Each row comes from the steps of one path. Every step used is in the known rows, and no mark comes twice. Write the path behind each row, first mark first.
Each row is shifted at random along 6 fixed directions that mean nothing.
Known rows:
gisod > sesi > bikar > mikuba: [-178  133   25  241  -13 -184 -197   24 -172 -237  101    8  -20 -200
  -39   68 -119  412 -153   76   69  -14   -1  298  231 -132  -12  -11
   51 -107  -86  136 -225 -327 -231 -112 -385 -347  451  270  -86 -334
   86  115  -96  -42  247  -92  318  126  591 -136  -44 -170  -86]
mikuba > gisod > rokit > logov > mekad > puzal > dirur > parelef: [ 402 -267  221  418 -255  -89  175  357  214  -59  109   89 -123  -61
  170  181  328  298  -65  -31 -236  112 -362 -117 -165  -51  -96   47
   -7 -328    6  171  -93  -93 -267  -35  206 -274  130   27 -374  -81
  215  165 -133 -105 -110  331  -16 -102  283  -34  213 -192  276]
logov > puzal > dirur > parelef > bemiz > pigif > bikar > mikuba > gisod: [-168 -158  282  378 -169 -261 -170  202  -43  -88  137  200 -125 -795
   -1   40  -79  581 -318  100 -107 -194  -37  310   76 -170  189   87
   53   44 -425   52  -88 -333 -269  -92 -405 -160  399  178 -144 -463
   -5  378  -83 -346  -56 -108   68 -113  754 -262   74 -301  165]
pugam > bemiz > pigif > bikar: [ -68  -24 -251  179   59  -88  125   33    8 -125   68  114  -47 -424
   55  306  173  108   45   44  -51 -213 -118 -187   78  -42  214  -62
 -151 -144 -213  380 -190 -232 -132  -54  388  -47  330  291 -112  -18
 -152 -150  163 -101   33  -29  172  335  258 -156   11   -2 -165]
mekad > logov > puzal > pugam > bemiz > pigif > bikar > mikuba: [ -19 -131  173  401  -85 -421  -90  -51  -62   96   77  286  -35 -482
  -80  -65   51  261 -174  146 -180 -281  -18 -133  230 -163   61 -118
   38  128 -295  -58  442 -122 -158  103   30  102  398   93   41 -430
 -169   40    1 -347  -95  -57 -278 -137  222  -56  -48   40   39]
logov > mekad > mikuba > gisod > pugam: [ 206   45   -3  140 -242 -159  120  155  205 -231   52  -76 -153  384
  -21   19   82  149    9  243   -1    8  101   12 -143  -11   87   26
  101 -405   18   96   37   43 -118  199   93 -362  280   46 -425   25
  197  110  144 -136  133  293  174   -7  211  111  170  -14  113]
pugam > puzal > dirur > parelef > bemiz: [  73   -2  206  525  -79   17   -7  -77  226  102   73  277 -205 -481
  -17 -281 -125  181  -99   91 -148   22  115  133   34 -170  262  -97
   85 -303 -161 -179  369   86 -400  138 -466 -122  114 -170  172  -84
  420  152 -140  147  279  -66 -178 -322  258  156  -66   40   46]
sesi > dirur > parelef > bemiz > pigif > bikar: [  50 -155  149  226  -83 -111   61   24  145  116  192  152 -163 -276
 -102 -108    0  156  -54   28 -172 -216    7  -29   64 -149  224  -29
  -45 -131  -91 -111  310  -94 -283   55 -142  -43   55   21  155 -293
   39  103    0 -165    7  -53 -188 -131  209  106   80   23 -100]
dirur > logov > puzal > parelef > bemiz: [-159   34  269  315    1  -99  -46  145   43 -134   45  282 -185 -516
   82  101 -143  349 -161   47  -22  -52 -121  492  143 -215  123   35
   41 -176 -289  -66  -94 -224 -425  -77 -502 -247  358   99    6 -268
  279  155 -142 -104  192 -210  183  -61  410 -190 -115 -189   39]
pugam > bemiz > pigif > logov > mekad > mikuba > gisod > rokit > bikar: [ -14  -39 -353  415 -132 -435   16 -133   64  -36  204   27  -81  141
 -283 -134  -82  439 -291  211  -32 -172   83  -69  135 -101  177  -21
  223  -95 -162  274  169 -234 -101   64   25 -252  535  115 -117 -348
   29  260   -2 -463   77  143  -43 -101  571  -15  122  -86  -60]
gisod > rokit > sesi > bikar > logov: [  80  -32   19  392  -80  -55  -90  130  120 -139  -50  238 -146   90
  -70  355   64  138    3   98  -97  -42 -216 -120  123 -163 -161 -206
 -176 -272  -40   93   50  -40 -195   23   21 -137  210  217 -156   41
  -25 -136   46   -5   80  -22   44  116   81  -44  -76  -17  -66]
parelef > bemiz > pigif > bikar > mikuba > gisod: [ 140 -121  -29   93  -97  -55  176  -82  224  146   53   95 -218  134
  -55 -286   89   -9   79  243 -259 -149  134 -281 -221    4  231 -151
   95 -182  -92   46  467   98 -138  266  137  -94   -5   19 -159  282
 -111 -104   12  -77   78   28 -377 -209  -72  285  182  217  -20]
pugam > bemiz > pigif > bikar > mikuba > gisod: [ -87   11 -269  363 -150 -271  -66 -193   52  -20  148  -22  -92  -40
 -209 -391 -164  267 -193  294  -52 -292  300   75   63  -82  299  -81
  267  -23 -178  -46  368  -61 -116  199 -227 -209  297   31 -111 -127
  -12  212    1 -214  286   36 -125 -226  467  208  120   46  -43]
bikar > mikuba > puzal > parelef > bemiz > pigif: [  -8  -18   38   92 -112    5   98   94  126 -108   15  -20  -77 -435
  130 -172   59  261 -110   71 -102   36   78  161 -202  -20  135  -23
  136  -25 -147   68 -131 -154 -262  -33 -305 -338  139  182 -310   12
   89   43 -141   41  120    6   39  -64  434   21  173 -129   -9]
mekad > logov > puzal > pugam: [  44   86   97  -80   49   35  172   80  118 -224 -115  155  -71 -123
  183  241  158   42   63   68  -24   36  -49  -55    2  -67  -26   43
  -72 -322 -113   70  -76 -128 -198   69  266 -157  320  196 -202  -29
   71 -223  115  -34   64  -57  176  197  -18 -102   -4   25  -75]
mekad > puzal > pugam > bemiz > pigif > bikar: [ -53   -6  -51  299 -180 -267   17  -41  -43  -64  197  -86 -102 -676
  -30 -178  -73  224 -219   32  -19 -115  198  183  124 -120  245 -100
  190   11 -212  -93  171 -122 -203   34  -37 -222  507  -14   58 -383
  175   75  -59 -170  126   69   87  -61  535   85   23 -124  -40]
dirur > logov > mekad > puzal > pugam: [ 113   -5  100  157 -128 -296   78   22   19 -149   46   82   25  -84
    9  203  169  142  -76  141    9 -203  -41  -41   95  -69 -145  118
  -82 -202 -114   50   72  -98 -172  149  249  -96  317  116  -92 -319
 -125   94  247 -249   13  114  101   55  100  -86   37  -24  190]
puzal > pugam > bemiz > pigif > logov > mekad > mikuba > gisod > rokit > kupiz: [  76   58 -285  291  -19 -412   72  -37  137  -72  121  -12 -140 -257
 -152 -207 -149  393 -256  108  -79  -75  160  136  -46  -92  215  -86
  285 -109  -69  281   12 -346 -194  -36 -241 -311  646  143  -33 -494
  373  140 -245 -316  129  -14   50 -112  765  -17   69  -74 -256]
bemiz > pigif > bikar > logov > mekad: [ -93   -6 -233  -53 -100 -279  166  200 -158 -196   58  -82  -92  -58
  124  150  126   78   52   40  -39 -189  -67  127 -140    0    8   -8
   67 -133 -159   87 -153 -236  -60    6  193 -260  319  204 -290 -130
 -186 -109   81 -106  -62   95  206  194  277   -1   68   23   37]
parelef > bemiz > pigif > bikar > mikuba > gisod > pugam: [  79  -96   -1  -30 -121 -290   80  -71   44  135  137  -90  -92 -103
 -129 -239   49  263  -97  129 -157 -164  110 -113 -173   -4   80  -61
  173  -27  -40  175  104 -204  -90  141  -46 -269  191  136 -172 -195
 -106  112  -53 -295   22  114 -146 -144  355  114  234  -16   -6]
bemiz > pigif > logov > puzal > parelef: [   0    4  -24  413   56 -120   64   59  119 -126 -188  332 -188 -370
  113   24   -4   98  -57   89 -133 -124    0   21   15 -148  104 -185
  -40  -63 -171 -149  315  -82 -253  125 -126 -104  307  110  228 -190
  103 -236 -124 -150  107 -208 -150  -70   24   17  -62  110 -183]
bikar > mikuba > puzal > parelef > bemiz: [  -1   12   89  129 -188  -33   36   72  115  -51  102  -81  -46 -261
   53 -300  -18  394 -165   88  -15   57  138  401 -105  -58   67  -40
  281  -66 -152    4 -143 -149 -315  -30 -491 -404   68   64 -290  -68
   61  215 -155  -13  214  125  104 -177  572   45  163 -202  158]
bikar > mikuba > puzal > parelef > bemiz > pigif > logov > mekad > gisod: [ -53   32  -29  245 -194 -221   31 -102  147 -154  -32  136  -53    2
 -178 -104  -89  249 -200  385  -46 -201  321  -70   30  -56  146  126
   85  -33 -339  -42  296  -46  -91  232 -151 -184  214  177 -182 -187
  -60  162  286 -414  -25  -53 -108 -165  251    6  156   46  127]
dirur > logov > puzal > pugam > bemiz > pigif > bikar > mikuba > gisod > kupiz: [ 142   37  -49  196   39 -480   53 -261  -53  157  169 -104  -27 -318
  -62 -361   15  252 -140  110 -122 -141  259 -102 -176    5   13   59
  223  -88  -56   72  217 -254 -111  253 -192 -192  532  113    5 -427
  159  170 -214 -313  151  -46 -240 -253  351  157  189  115 -137]
bemiz > pigif > bikar > mikuba > kupiz: [ -40  -23 -227  207  -35 -211   33    7  184 -109  -47  175  -89 -127
  -82  118   64  192   -8  234  -61 -303   53 -140   70  -63  147 -173
  -82  -89 -220  151  138 -138  -90  124  126 -112  281  243 -152 -142
 -238  -61  166 -148   30  -73   23  133  160  -69   70   92  -55]
logov > puzal > dirur > parelef > bemiz > pigif > bikar > mikuba > kupiz: [  84 -140  174  415 -302 -354  -88   34  108   24  182  157 -126 -549
 -164 -148 -102  387 -281  242  -60 -296  233  190   42 -152  156  -52
   70  -48 -406 -119  376  -59 -181  164 -342 -139  300   -9  -25 -452
  -72  399  102 -359  -61  -42  -96 -227  372    9  113  -75  182]
puzal > pugam > bemiz > pigif > logov > mekad > gisod > bikar > mikuba > kupiz: [ 176 -126  174  538 -148 -412   14   90  101  -43  174  146 -114 -447
  -77   -7   50  286  -91  138 -241 -149  -38 -178   83  -73  132 -114
   14  -62 -232  114  220 -129 -114   63   -8  -61  469  161 -144 -351
  142   26  -60 -175 -157   -9 -199 -157  450  -10   63   50   73]
mikuba > puzal > parelef > bemiz > pigif > logov > mekad > sesi > bikar: [  29    1 -103  -95   38  -20  347  -87  159  -58  124 -161  -98  159
  291    2  234   35   66  -33  -61  164  145 -172 -133   51   22  195
  -10 -209 -129  153 -133 -202 -203   32  197 -199  243  204 -112   -3
  175 -294   88 -188 -116   79  -24   86  108   40  289   85  -98]
rokit > mekad > mikuba > puzal > parelef > bemiz > pigif > bikar: [   5 -146   75  641  -65 -144   98   27  433  222   32  276 -257 -257
  -55 -311  -43  276 -120   37 -290  -47   46   18  -54 -116  332 -289
  167   18  -75 -105  492    5 -421   60 -292 -103  123    4  190 -150
  160    7 -327  -25   89    6 -415 -369  324   85   27  -44  -70]
gisod > bikar > logov > pigif > bemiz: [ -39   12 -122   20 -176 -390   -9 -114 -146   43  201  -65   40   31
 -201 -130  -48  397 -231  144   64 -196  103  143   43  -80 -109  -93
  268   41 -245   41  -10 -285  -15  122   50 -275  268   85  -32 -366
 -214  205   20 -528   66  132  108  -17  423   22  178 -120   48]
pugam > puzal > dirur > parelef > bemiz > pigif > logov > mekad > gisod: [  21  -30   -9  207 -149 -160  160  -70  -56   22  253  -22 -132 -411
  -19 -352  -71  268 -188   17 -102  -27  186   93  -76  -41  244  173
  289 -192 -208 -128  149 -164 -223   42 -211 -310  393 -109   35 -422
  365  224  -66 -229  -22   72  -70 -245  505  132  134  -59   49]
mikuba > puzal > pugam > bemiz > pigif: [ 354 -233   81  342  -24  -95  188  -47  309  123   29  152  -49 -318
  161 -205  297   52   16  -14 -317  -76 -142 -451 -177  -14  -29 -187
   -2   -9  133   47  375   94 -269  116  254  110  -37   86   -3  154
  -18 -211 -230  143   89  116 -487 -252   57  183  159  111 -112]
puzal > dirur > logov > pigif: [ 106   39 -155  -84  -48 -242  147    0  -40 -101  101   19   34  -26
  -45   31  103  210 -149  102   22 -136    4  -26  -46  -38  -72   29
    6 -232 -152   46 -109 -260 -161   50  203 -243  204  129 -156 -317
 -121  110   34 -173   83   54  155   74  304  -62  118  -42  -94]
rokit > logov > puzal > dirur > parelef: [ 171  193 -258   78   61   57  209 -203  105  -72  -84  -24   76  193
    1  -87   79   39  -38   97   63  -62  258  -43 -224    8   27  146
   75 -422  -23  127   37 -170 -143  239   -2 -307  192  130  -45 -206
   -6  101  166 -192  282  -13   65   18   19   92  157   81 -162]
logov > puzal > pugam > bemiz > pigif > bikar: [ 205 -151   26  323 -388 -396  -26  172 -151 -185  261  -74   35 -784
  -71  193  128  207 -256  123   80 -329   92  102  110  -97  -57  -76
  -26   13 -313   87   76  -63  -36   63  287  -87  500   79 -123 -317
 -341  162  241 -355  -99  244  177  121  388  -16   70 -185   98]
sesi > dirur > parelef > bemiz > pigif > logov > puzal: [  46 -173  255  300   89 -103   26    2  131  178   50  447 -189 -292
   23  -51   19  224  -59   26 -244 -265 -136 -110   95 -216   69   30
  -71  -74 -128 -128  409 -157 -329   28 -168   81   85   50  303 -372
   26  -20 -116 -296  -63 -268 -383 -203   74  -23   19   90 -148]
logov > puzal > pugam > bemiz: [   5  184   65  493   21  -42  -84  -55  185 -266 -150  335 -106 -474
   -3  262 -106   32  -60  306   30 -167  172   53  154 -184  149  -39
 -164 -316 -273  119  243   53 -214  204  -78   31  378  211   17   38
  113  -77  227  -40  301 -233  113   59  107  -90 -180  122 -123]
dirur > logov > puzal > pugam > bemiz > pigif > bikar > mikuba > gisod > rokit: [  52  -44   -4  280 -254 -576  -40   97 -259  -44  278 -230 -101 -587
  -75 -291  -74  448 -367   82  -27 -120  125  371  -71  -94   27   69
  320   -2 -171  -52  -14 -302 -163   54 -401 -425  649   44 -170 -442
  199  404 -255 -406  100  105  127 -198  794   91  147 -200   16]
mikuba > gisod > rokit > mekad > sesi > kupiz: [ 289 -128   25  495  -72   65    9  136  536 -129  -28  332 -279  120
  -11  335  111  154   40  159 -204    2 -220 -272   57 -111  -44 -150
 -165 -438  180  188  169   47 -302   21  182 -149  138  195 -148   82
  210 -132  -18  135   37  100  -55   29   32  -40  -20   -4  -98]
parelef > bemiz > pigif > bikar > mikuba > gisod > pugam > puzal > dirur > logov: [ 118 -166  222  268 -183 -427   -3   81  -57  239  243   19 -142 -589
  -40 -259   45  325 -191   37 -237  -78   14  -47  -75  -86  104  -21
  101  -76 -184  -92  104 -186 -211   86 -328 -242  363  -54  -95 -359
  219  193 -274 -113  -72   31 -216 -301  616  102  160  -38  114]
dirur > parelef > bemiz > pigif: [ -76  -71   45  216   92   32   84  -11  171  -71  -18  299 -151 -398
   12   99   31  201   -6   11 -169 -169 -184  -50   -7 -106  206    2
  -98 -122  -83  191   23 -189 -302  -35  -22  -75  159  203    1 -124
   98   36   16  -57  136 -164  -19   82  118 -116  -16  -79 -144]
puzal > logov > mekad > sesi > dirur > parelef > bemiz > pigif > bikar > mikuba: [  -4  -53  137   45  -70 -186  102  181  -82  -54  205    2 -108 -270
  138  158  175   70   -8   35 -132  -52   15   30  -27  -56  143  194
 -157 -198 -256  135 -141 -282 -243  -83  -21 -118  274  226 -176 -338
   96   37  146 -248 -228  -15   85  169  263 -102  104   13  -31]
logov > pigif > bikar > mikuba > kupiz: [  -4  114 -269  152 -164 -232  119   67  111  -89  110  -77 -239  123
  -51 -233 -121  219  -52  252   60 -113  305  364  -77  -70  184 -169
  281 -262 -318  -73  184  -93 -116  164 -135 -423  347  -39 -316 -116
   38   52  -19 -161  189   79  191  -52  358  144  110   75  -18]
logov > pigif > bikar > mikuba: [ -99  195 -229  243 -187 -229    4  114  -53 -211   -4   39 -207    3
 -134   17 -157  122  -74  341  114 -179  314  329   25 -120  208 -125
   94 -272 -407  -48  181  -56  -63  207  -47 -343  391   37 -290  -92
  -92   52  205 -219  202  -10  310  114  272   57  -44   77  -27]
sesi > dirur > parelef > bemiz > pigif > bikar > mikuba > gisod > pugam > puzal: [  28   61   19  158 -163 -169  -29 -133   65  -21  132  -99   -7 -323
 -184   65   49  189 -110  287   41 -212  397 -184    9  -42  139  290
 -128 -255 -295  166  -17 -173   23  276 -200 -220  358  159 -226 -280
   57  261  404 -414   -6   37   96   62  335   37  274   57  -11]
gisod > mikuba > puzal > logov: [ 136   76  -27  238   40 -237    7 -126  263  -18 -167  192   29  325
  -81 -160   19  188 -134  231  -56   -9  114 -207   10  -63    8 -174
  -19 -102   60  -43  261  -29 -250  262  -50 -129   75  127   97   20
   58   11  -85    8  344  -90 -183 -163   76   69   96  140 -118]
mikuba > puzal > dirur > parelef > bemiz: [ 173  -53  191  313   67  146  132  -57  498  -33 -198  460  -72 -104
   43  321  219   51  103  222 -183  -68  -48 -499  -30  -75   97   52
 -419 -375 -176  240  132   80 -279  223  215  177 -202  245  -62  279
  -38  -61  321   34   79 -184 -174   48 -188 -144   73  151   38]
bikar > logov > mekad > puzal > dirur > parelef: [  11   38    5    5 -141 -121  110   -1  -56 -175   49  -65   68  -32
  112   91  204  225  -37   74    1  -52   32   38 -104    7 -104  209
   55 -245 -175   64 -206 -208 -134   68   68 -253  141  124 -273 -321
  -37  204  229 -212  -22  191  198   74  225  -74  166  -83  264]
bemiz > pigif > bikar > mikuba: [-115  -11 -144  363  -80 -320 -122  -60   14  -44  -74  268  -71 -149
 -229  -20  -72  202 -130  269  -77 -375   84  -84  172 -139  151 -224
  -24   44 -182  -34  414  -76 -117  189  -22  -51  247  165   69 -286
 -318   45  131 -231  120  -92 -114  -20  165   -1  -67   89  -49]
puzal > dirur > parelef > bemiz > pigif > bikar: [ 320 -333  299  302 -185  -14  234  421  142   -6  122  240 -199 -738
  156  377  393    6  135  -92 -314  -69 -344 -289 -146  -56  158 -163
 -385 -256 -211  199  -40  -12 -255  -62  437   65   30   90 -150   79
  -83 -123   84   60 -285   59  -66  185   15  -58   60  -54   93]
mekad > gisod > sesi > bikar > logov: [-195   57  174  178  -71  -27 -152   73  -32 -389   38  159 -108  -13
  -63  378  -63  281  -37  137  -23   40 -134  -19  302 -140  -20   66
 -119 -224 -177  -18 -172 -160 -167  -57  -40 -243  364  282 -262 -121
  227  -15  126  -11   78 -107  286  197  280 -175  -39 -149  -16]
rokit > gisod > sesi > bikar > mikuba > puzal > dirur > logov > mekad: [  73  216  -34  378 -154 -218  -72   32  -36 -316  119 -131  -25  198
  -48   48 -150  226 -201  273  121   -7  272  175  -44  -49    4  281
    2 -443 -130  -50 -106 -148 -164  134 -458 -460  546  234 -363 -188
  232  250   55  -33  219 -144  260  -69  618   13  138  -21   -9]
mekad > gisod > sesi > dirur > parelef > bemiz > pigif > logov: [ 223 -284  311  131 -134  -63  133  215   15  -24  274  187 -194 -464
    5  152  180  227  -22  -74 -275  -69 -281 -278   68  -99   45  118
 -175 -188  -34   40  -52 -172 -265 -161  145 -134  127   98  -65 -271
  209   82  -42 -195 -255  -32  -76   88  160  -31  171 -176  -80]

Write each row's path:
[  50 -141    8  109 -171 -158   76  -44  128    7   99  -26  -13 -278
  -95 -129  133  242 -122  183 -138 -160  121 -100  -84   10  119 -107
   55   37 -226  184   72 -147 -125  109  -23 -138   98  174 -159  -77
 -242   96   74 -289  -14  147 -149  -95  256   49  239  -59   83] -> puzal > parelef > bemiz > pigif > bikar > mikuba > gisod
[ 184  -34  340  402 -282 -141   50   54  102  -81   60  143 -244 -410
  -35  -43  -27   -9  -28  194 -240   24  139 -171 -193  -74  165  120
   -8 -359 -202 -239  400  178 -129  283 -232 -203  272  -72 -234 -117
  553  134  117    2  -74   33 -170 -264   81  215   51  121  140] -> bikar > logov > mekad > gisod > pugam > puzal > dirur > parelef > bemiz > pigif
[ -42   -4  -79  212 -321 -333   56   16  -38 -200   36  -78  -60  -99
  -27   24   50   71 -114  232   12 -175  241   82    8  -41   26  -31
   81  -33 -319 -209  263    9  -24  253   48 -242  308   26 -135 -267
  -88   55  273 -324  -63  201   54  -25   73  130  113   37  224] -> bemiz > pigif > bikar > logov > mekad > puzal > parelef
[  74  -21  168   78  -21 -136   81   97   24  -27  110    8 -136 -662
  115   56   86  332  -66   44 -133   53  100    5 -280    3  154  125
   11 -250 -249  291 -259 -330 -167   24 -147 -286  425  236 -256 -263
  217  166  -98 -188  -59  -99   91   38  438 -117  194  -90  -17] -> logov > puzal > dirur > parelef > bemiz > pigif > bikar > mikuba > gisod > kupiz
[ 249 -241  270  455 -291 -253   89  313   43  -46  157  -54 -233 -541
  229  -11  211  148   -7  -18 -258   21 -117   59 -220  -62   -6 -139
   83  -79 -191 -129   86    1 -156   83 -130 -223  285  -28 -308   -9
  278  -62 -247  -95 -103  237 -148 -203  286  183  189  -54  136] -> mikuba > gisod > pugam > bemiz > pigif > bikar > logov > puzal > parelef
[ -96  159 -338   53 -197 -333  119 -290 -183 -141  185 -293  103 -125
  -95 -110   22  126 -162  216  126 -213  485   16  -67   38  151  302
  142 -185 -355   42   -1 -200   43  253   38 -276  388   86 -149 -434
    0  336  449 -462   28  138  211   74  325   97  227   41  119] -> pugam > bemiz > pigif > bikar > logov > mekad > puzal > dirur > parelef
[ -40   52 -109  259   90 -385   52 -184  -77  -26   37  126   13 -470
  -50  112   50  111 -127  117   -9 -319  104 -132  102  -88   69   81
 -103  -79 -241  126  155 -231 -132  187  115   35  508  231  185 -362
 -110   20  161 -378   87 -174  -26   72  181  -91   -7   92 -181] -> dirur > logov > puzal > pugam > bemiz > pigif > bikar
[-334  289 -297  -39   62 -318   11 -215  103 -163 -188   90   74  412
 -109   92  -64  273 -113  360  126 -101  378  -74   94  -37  133  155
   12 -212 -341   91  -81 -248  -87  245  -74 -128  225  337 -111 -247
 -142  106  364 -326  117 -129  191   95  386 -217   90  135   71] -> pigif > bikar > logov > mekad > mikuba > puzal > dirur
[  29 -146   77  114 -115  -81  213  150  179 -159   60  119 -103 -223
  111  133  150  268  -76   73 -139  -38  -88 -117  -42  -19   79  116
   10  -62 -238  115 -100 -169 -204  -42  170 -167  191  216 -230  -79
   30  -51   69 -246 -182   55  -20   -7  319 -133  197 -113  100] -> mikuba > puzal > parelef > bemiz > pigif > logov > mekad > gisod
[ -25   73   -9  283 -218 -316  -15  -31   51  -59   39  -16  -68 -299
 -174 -197 -151  304 -255  226   10  -76  362  162   24  -94  154  -54
   71    2 -311 -101   87 -140 -111  202 -416 -372  305   87  -70 -244
   71  180   48 -223  115 -119   23 -100  444  109  136  -32   34] -> gisod > bikar > mikuba > puzal > parelef > bemiz > pigif > logov
[ 262 -134   -4  455 -248 -298   30  197   83   77  100   89  -90  -77
  -69  -53  119  354 -234  149 -103   18  -52   33 -100 -131 -111 -239
  135  -20 -264  120  170 -110 -164   85   88 -238  252   71 -199  -31
 -129   40 -198 -353   -2  143  -83 -154  438    4  152  -77   37] -> gisod > rokit > bikar > mikuba > puzal > logov > pigif > bemiz
[-128    5   20   63   42 -162  101 -111  111   24  -26  -18  -86 -501
   84   34  101  200  -33   47 -145   37   94 -134 -108   -4   72   19
   10  -54 -261  174 -195 -286 -110  114 -216 -211  318  217 -104 -121
  239 -113  -51 -176    0    1  -44  -24  332  -37  189   13  -33] -> mikuba > gisod > pugam > puzal > parelef > bemiz > pigif > bikar > logov
[ 169 -202  303  385 -269 -249  143  124  198   26  188   80 -220 -133
    0 -201   -2  268 -145   67 -224   79    4  -67  -49  -59  142  -51
  161  -52 -157 -212  308   34 -229  134  -99 -250  189  -34  -57 -109
  281   46 -164 -152 -103  114 -287 -356  304  163  178  -40  157] -> mikuba > puzal > parelef > bemiz > pigif > logov > mekad > gisod > bikar
[  -8  -84 -150  446    1 -434   53  -20  112  125  152   78 -107  122
 -105 -150  -12  356 -140   53 -179 -175  -65  -74   37  -88  247  -31
  215  -36  -53  219  163 -280 -178   22  -66 -170  473  124  -98 -434
  177  129 -195 -348   56   91 -186 -183  586  -25  120  -41  -73] -> rokit > logov > mekad > mikuba > gisod > pugam > bemiz > pigif > bikar
[   6   31  175  118  -21 -227  -89 -235  -23 -126  141  -39  108   -8
   -8   80  154  348 -134  174   -8   39  107 -219  136  -25 -187  165
   12 -100 -199  253 -117 -217  -96   79    0  -39  395  267 -157 -165
   48  103  105 -360   50   77  -10   15  277 -121  208  -89    5] -> mekad > mikuba > gisod > sesi > bikar > logov > puzal > pugam > bemiz
[ 305 -123  136  434 -246 -403   88  138  -19   16  132  135  -74 -669
  -44  165  140  133 -123   89 -105 -218   50 -138  -36  -95  -26   59
 -201 -203 -249  104  132  -81  -91  154   27  -81  356   -6   29 -410
   63  138  201 -277 -213   69  -46   -8  247   19   69   35  148] -> gisod > pugam > puzal > dirur > parelef > bemiz > pigif > logov > mekad
[ 214 -125  320  464 -165 -149   31  271  355 -147  -27  355  -40  205
   51  372  297  136   29  251 -115 -100 -160 -292  172 -128  -23   85
 -373 -303 -179  -91  154  104 -284  144   75   99   -4  147 -217  -36
  -17   35  255 -108 -121   67 -105  -10    5 -131  108   87  199] -> sesi > dirur > logov > mekad > mikuba > puzal > parelef
[  66 -149   70  385  -70 -346   28   17   80  164   35  169   -1 -133
    2 -137  197  471 -159   72 -145 -129  -34 -109  -38  -63  -71  -65
   55   42 -260   32  137 -236 -220  107  -27  -29   14  102  -60 -388
 -293  207  -89 -364  -31  137 -209 -197  391 -131  185  -45  145] -> logov > pigif > bikar > mikuba > puzal > dirur > parelef
[ 264 -213   97  574 -169 -237  -14  158  201   57  167  223 -202  298
 -105   53  106  373  -44  111 -210  -81 -233 -176  135 -122 -132 -198
   81 -210  -51   98  303  -61 -217   -4   26 -145  288   92 -148 -223
  -35   -9 -101 -297 -168  161 -238 -203  269  -13   78   -4  130] -> pigif > logov > mekad > gisod > rokit > sesi > bikar > mikuba > kupiz
[ 170 -217  152  154 -192 -189  164  109   50  114  121  106 -145 -372
  -25  -85  167   55   19   -5 -287 -133  -55 -141 -177  -59   96 -141
  -74 -127 -173 -111  230  -30 -199  102   43  -40  -42  -25  -35 -133
  -47   49    8  -54 -134   27 -241 -109   53  164  108   37  101] -> puzal > dirur > parelef > bemiz > pigif > bikar > logov
[ 156   92   11  116    7  -43   82  -58  121  -70   12  119 -135 -341
  -23  151  -34    4 -166  162  -27  -36  146 -105 -111  -98   41  142
 -142 -384  -67   98   42 -117 -247  123 -270 -276  330  272   32 -122
  260   51   52 -241   85 -225   37   47   48   18   89   37 -358] -> gisod > rokit > sesi > dirur > logov > puzal > parelef > bemiz > pigif
[ -24   32  -78  176 -288 -326   47  164 -120 -223  149 -137 -106   86
  -49 -100  -52  351 -172  176   24  -53  159  109  -44  -16  102  139
  240 -118 -191 -115  -45 -163  -25  114  -32 -516  488  103 -419 -254
   72  178   55 -238  -20  108  184  -24  572   65  191  -92  126] -> bemiz > pigif > logov > mekad > gisod > bikar > mikuba > puzal
[ 170 -270  323  568 -170 -519  -13  329   77  129   30  350 -161 -283
   24   87  217  335  -92   82 -249 -225 -282  -51   91 -177 -177 -204
 -125   60 -290 -149  323  -74 -261   99   84   97  152   20 -142 -263
 -282   16 -161 -219 -134   46 -271 -191  267 -113   15  -13  220] -> dirur > logov > pigif > bikar > mikuba > puzal > pugam
